Here is a tiny trained network, its code and every weight. The questions are about switching its units off for an input and a class, where a switched-off unit gives its printed mean instead of its output.

import numpy as np


def w(rows, s, z=0):
    codes = np.array(rows[::2]) - 128.0
    scale = np.full(codes.shape[1], s)
    scale[-1] = z or s
    return codes * scale


def f(y):
    return y / 2 * (1 + np.tanh(0.7978845608 * (y + 0.044715 * y**3)))


def log_softmax(a):
    a = a - a.max(-1, keepdims=True)
    return a - np.log(np.exp(a).sum(-1, keepdims=True))


def net(x, mask):
    res = np.array(x, float).reshape(1, 5) / 4 @ E
    y = f(res @ A[0][:, :-1].T + A[0][:, -1])
    res = res + np.where(mask, y, B[0][:, -1]) @ B[0][:, :-1]
    return log_softmax(res[-1] @ U[:, :-1].T + U[:, -1])


A, B = {}, {}
E = w([
[163,63,137,10],'x0',
[229,134,144,123],'x1',
[82,221,60,94],'x2',
[139,119,49,143],'x3',
[140,95,81,183],'x4',
],0.012)
A[0] = w([
[181,81,99,210,195],'neuron 0',
[61,188,164,147,255],'neuron 1',
[130,118,158,52,236],'neuron 2',
[215,109,175,91,168],'neuron 3',
[76,123,138,120,165],'neuron 4',
[117,124,146,91,17],'neuron 5',
[96,163,69,103,124],'neuron 6',
[125,70,92,194,122],'neuron 7',
[102,199,201,128,134],'neuron 8',
[72,80,117,101,155],'neuron 9',
[201,95,180,82,166],'neuron 10',
[132,141,207,172,184],'neuron 11',
[183,86,152,114,119],'neuron 12',
[180,97,137,120,182],'neuron 13',
[148,226,7,102,140],'neuron 14',
[122,147,201,141,86],'neuron 15',
],0.016,0.0039)
B[0] = w([
[131,16,158,196,209],'neuron 0',
[86,196,190,91,213],'neuron 1',
[107,132,47,93,214],'neuron 2',
[227,136,90,110,218],'neuron 3',
[70,129,167,105,164],'neuron 4',
[128,74,79,158,146],'neuron 5',
[95,201,71,150,198],'neuron 6',
[128,45,208,229,185],'neuron 7',
[144,244,207,57,181],'neuron 8',
[13,26,104,25,176],'neuron 9',
[211,137,31,43,223],'neuron 10',
[218,83,225,122,182],'neuron 11',
[185,102,106,104,188],'neuron 12',
[187,87,46,163,181],'neuron 13',
[72,253,21,220,252],'neuron 14',
[148,140,200,86,161],'neuron 15',
],0.008,0.016)
U = w([
[178,189,250,108,35],'0',
[222,144,98,87,136],'1',
[68,126,138,104,254],'2',
[154,74,181,238,113],'3',
[85,221,102,185,8],'4',
],0.014,0.0033)

Each question gives the input, the list of numbers given to net, and the class t.
The units are the neurons (one row each of A and B). Each row of codes is followed by its name. A weight is (code - 128) times the scale printed after its matrix; where a second scale follows, it is the last column's (A, B and U).
mask holds one flag per neuron, in row order. A switched-off neuron (its flag False) gives its mean, the last column of its row in B, instead of its output. The means were averaged over made-up inputs and are rounded, as every weight is.
A unit's drop is (log p(t) with every unit on - log p(t) with that unit switched off) / (log p(t) with every unit on - log p(t) with every unit switched off).
The circuit of an input: a set's keep is (log p(t) with only the set's units on - log p(t) with every unit switched off) / (log p(t) with every unit on - log p(t) with every unit switched off). Starting from the 12 units with the biggest drops (on a tie, the unit counted first), units are removed one at a time, each time the one whose removal leaves the highest keep (on an exact tie, the one counted first), for as long as the keep stays at least 0.8.
circuit, biggest first: the units of the circuit, biggest drop first
top k neurons: the k neurons with the biggest drops, biggest first
drop of u: that unit's drop, to one decimal
input [4,-5,-7,8,-1], class 3: circuit, biggest first => [neuron 7]
input [8,-1,6,-5,8], class 2: circuit, biggest first => [neuron 9; neuron 3]
input [3,0,-6,2,5], class 3: top 2 neurons => [neuron 0; neuron 7]
input [7,-8,5,4,7], class 4: top 2 neurons => [neuron 14; neuron 6]
input [-5,-5,0,6,4], class 3: top 2 neurons => [neuron 7; neuron 0]
input [0,-3,-2,2,-6], class 2: top 2 neurons => [neuron 14; neuron 3]
input [-8,0,3,-2,-4], class 0: top 3 neurons => [neuron 8; neuron 11; neuron 1]
input [2,-7,2,1,5], class 2: top 2 neurons => [neuron 9; neuron 14]
input [6,2,6,0,2], class 4: drop of neuron 14 => 0.3
input [-4,-2,-8,-1,-8], class 0: drop of neuron 11 => 0.0
input [-8,-1,-5,-8,3], class 0: drop of neuron 8 => 0.1
